Here is a tiny trained network, its code and every weight. The questions are about switching its units off for an input and a class, where a switched-off unit gives its printed mean instead of its output.

import numpy as np


def w(rows, s, z=0):
    codes = np.array(rows[::2]) - 128.0
    scale = np.full(codes.shape[1], s)
    scale[-1] = z or s
    return codes * scale


def norm(h):
    return h / np.sqrt((h * h).mean(-1, keepdims=True) + 1e-5)


def f(y):
    return np.maximum(y, 0)


def log_softmax(a):
    a = a - a.max(-1, keepdims=True)
    return a - np.log(np.exp(a).sum(-1, keepdims=True))


def net(x, mask):
    res = np.array(x, float).reshape(1, 2) / 4 @ E
    u = 0
    for l in range(4):
        y = f(norm(res) @ A[l][:, :-1].T + A[l][:, -1])
        res = res + np.where(mask[u : u + 3], y, B[l][:, -1]) @ B[l][:, :-1]
        u += 3
    return log_softmax(norm(res)[-1] @ U[:, :-1].T + U[:, -1])


A, B = {}, {}
E = w([
[195,81,163,96,102,33,109,128,97,117,54,119],'x0',
[207,131,61,125,201,174,108,132,125,253,70,194],'x1',
],0.011)
A[0] = w([
[128,120,124,121,131,143,116,128,117,135,135,99,8],'L0N0',
[248,119,90,120,163,141,115,126,124,254,44,190,158],'L0N1',
[112,112,120,122,157,124,116,149,125,130,123,102,10],'L0N2',
],0.019,0.0012)
B[0] = w([
[105,67,105,147,115,121,146,108,160,118,107,153,129],'L0N0',
[94,111,117,111,238,83,102,208,88,122,183,1,253],'L0N1',
[140,122,97,142,125,105,149,64,100,132,135,112,128],'L0N2',
],0.018,0.037)
A[1] = w([
[197,98,104,118,161,119,114,116,141,217,44,137,148],'L1N0',
[92,198,92,173,143,248,134,107,162,188,168,253,5],'L1N1',
[166,210,126,154,72,223,113,78,128,162,143,191,44],'L1N2',
],0.016,0.0016)
B[1] = w([
[86,147,119,166,161,128,100,151,117,180,163,84,131],'L1N0',
[162,85,124,7,113,122,121,102,162,121,41,133,254],'L1N1',
[96,91,99,140,164,189,103,94,133,120,145,105,170],'L1N2',
],0.02,0.007)
A[2] = w([
[39,141,103,200,128,224,205,145,152,106,224,151,145],'L2N0',
[127,217,169,129,58,192,69,161,185,185,118,248,42],'L2N1',
[194,212,119,172,131,195,113,190,95,65,157,246,7],'L2N2',
],0.014,0.002)
B[2] = w([
[148,121,53,49,237,207,66,188,91,188,90,112,253],'L2N0',
[161,83,216,200,5,58,187,23,51,61,94,116,128],'L2N1',
[206,108,206,125,244,254,151,81,109,251,150,215,128],'L2N2',
],0.0091,0.0061)
A[3] = w([
[65,151,105,166,128,193,132,126,122,110,174,132,13],'L3N0',
[142,83,156,178,190,101,90,175,91,159,157,35,252],'L3N1',
[157,99,98,135,161,92,85,156,89,254,52,102,248],'L3N2',
],0.019,0.0014)
B[3] = w([
[100,126,58,74,204,52,50,136,161,182,171,115,135],'L3N0',
[146,156,172,241,145,165,189,130,97,148,142,157,254],'L3N1',
[75,188,119,108,249,150,104,193,96,66,234,128,188],'L3N2',
],0.012,0.04)
U = w([
[159,127,191,223,64,100,191,69,101,96,121,131,104],'0',
[167,162,85,154,61,116,93,121,194,193,117,198,1],'1',
[100,160,112,143,217,139,110,162,112,124,183,106,189],'2',
[130,104,82,7,126,167,97,82,200,117,72,150,83],'3',
],0.011,0.0039)

Each question gives the input, the list of numbers given to net, and the class t.
The units are the neurons (one row each of A and B). Each row of codes is followed by its name. A weight is (code - 128) times the scale printed after its matrix; where a second scale follows, it is the last column's (A, B and U).
mask holds one flag per neuron, layer by layer. A switched-off neuron (its flag False) gives its mean, the last column of its row in B, instead of its output. The means were averaged over made-up inputs and are rounded, as every weight is.
A unit's drop is (log p(t) with every unit on - log p(t) with that unit switched off) / (log p(t) with every unit on - log p(t) with every unit switched off).
The circuit of an input: a set's keep is (log p(t) with only the set's units on - log p(t) with every unit switched off) / (log p(t) with every unit on - log p(t) with every unit switched off). Starting from all 12 units, units are removed one at a time, each time the one whose removal leaves the highest keep (on an exact tie, the one counted first), for as long as the keep stays at least 0.8.
circuit, biggest first: the units of the circuit, biggest drop first
most important unit: the unit with the biggest drop
k most important neurons: the k neurons with the biggest drops, biggest first
k most important neurons of layer l: the k neurons of layer l with the biggest drops, biggest first
drop of u: that unit's drop, to one decimal
input [2,-6], class 0: circuit, biggest first -> (L3N2; L0N1)
input [-8,-3], class 3: circuit, biggest first -> (L0N1; L1N1)
input [-7,-6], class 3: 4 most important neurons -> (L0N1; L3N1; L1N1; L3N2)
input [1,-2], class 0: 3 most important neurons -> (L3N2; L1N1; L1N2)
input [7,-6], class 0: circuit, biggest first -> (L0N1; L3N2)
input [-1,-1], class 3: 4 most important neurons -> (L0N1; L3N1; L2N0; L3N2)
input [2,-1], class 0: most important unit -> L1N1
input [7,-7], class 0: 2 most important neurons -> (L0N1; L3N2)
input [1,-6], class 0: 4 most important neurons -> (L3N2; L0N1; L1N2; L1N1)
input [7,-5], class 0: 2 most important neurons -> (L0N1; L3N2)
input [-7,-7], class 3: 2 most important neurons -> (L0N1; L3N1)
input [1,-1], class 0: 4 most important neurons -> (L1N1; L2N0; L3N2; L0N1)
input [6,-5], class 0: 2 most important neurons -> (L0N1; L3N2)
input [-4,1], class 3: 2 most important neurons -> (L0N1; L1N1)
input [3,-5], class 0: most important neuron -> (L3N2)
input [-8,-1], class 3: 2 most important neurons -> (L0N1; L1N1)
input [1,-3], class 0: 2 most important neurons of layer 1 -> (L1N2; L1N1)
input [-4,-1], class 3: drop of L3N0 -> 0.0
input [-8,-5], class 3: drop of L1N1 -> 0.4
input [3,-6], class 0: drop of L0N1 -> 0.6
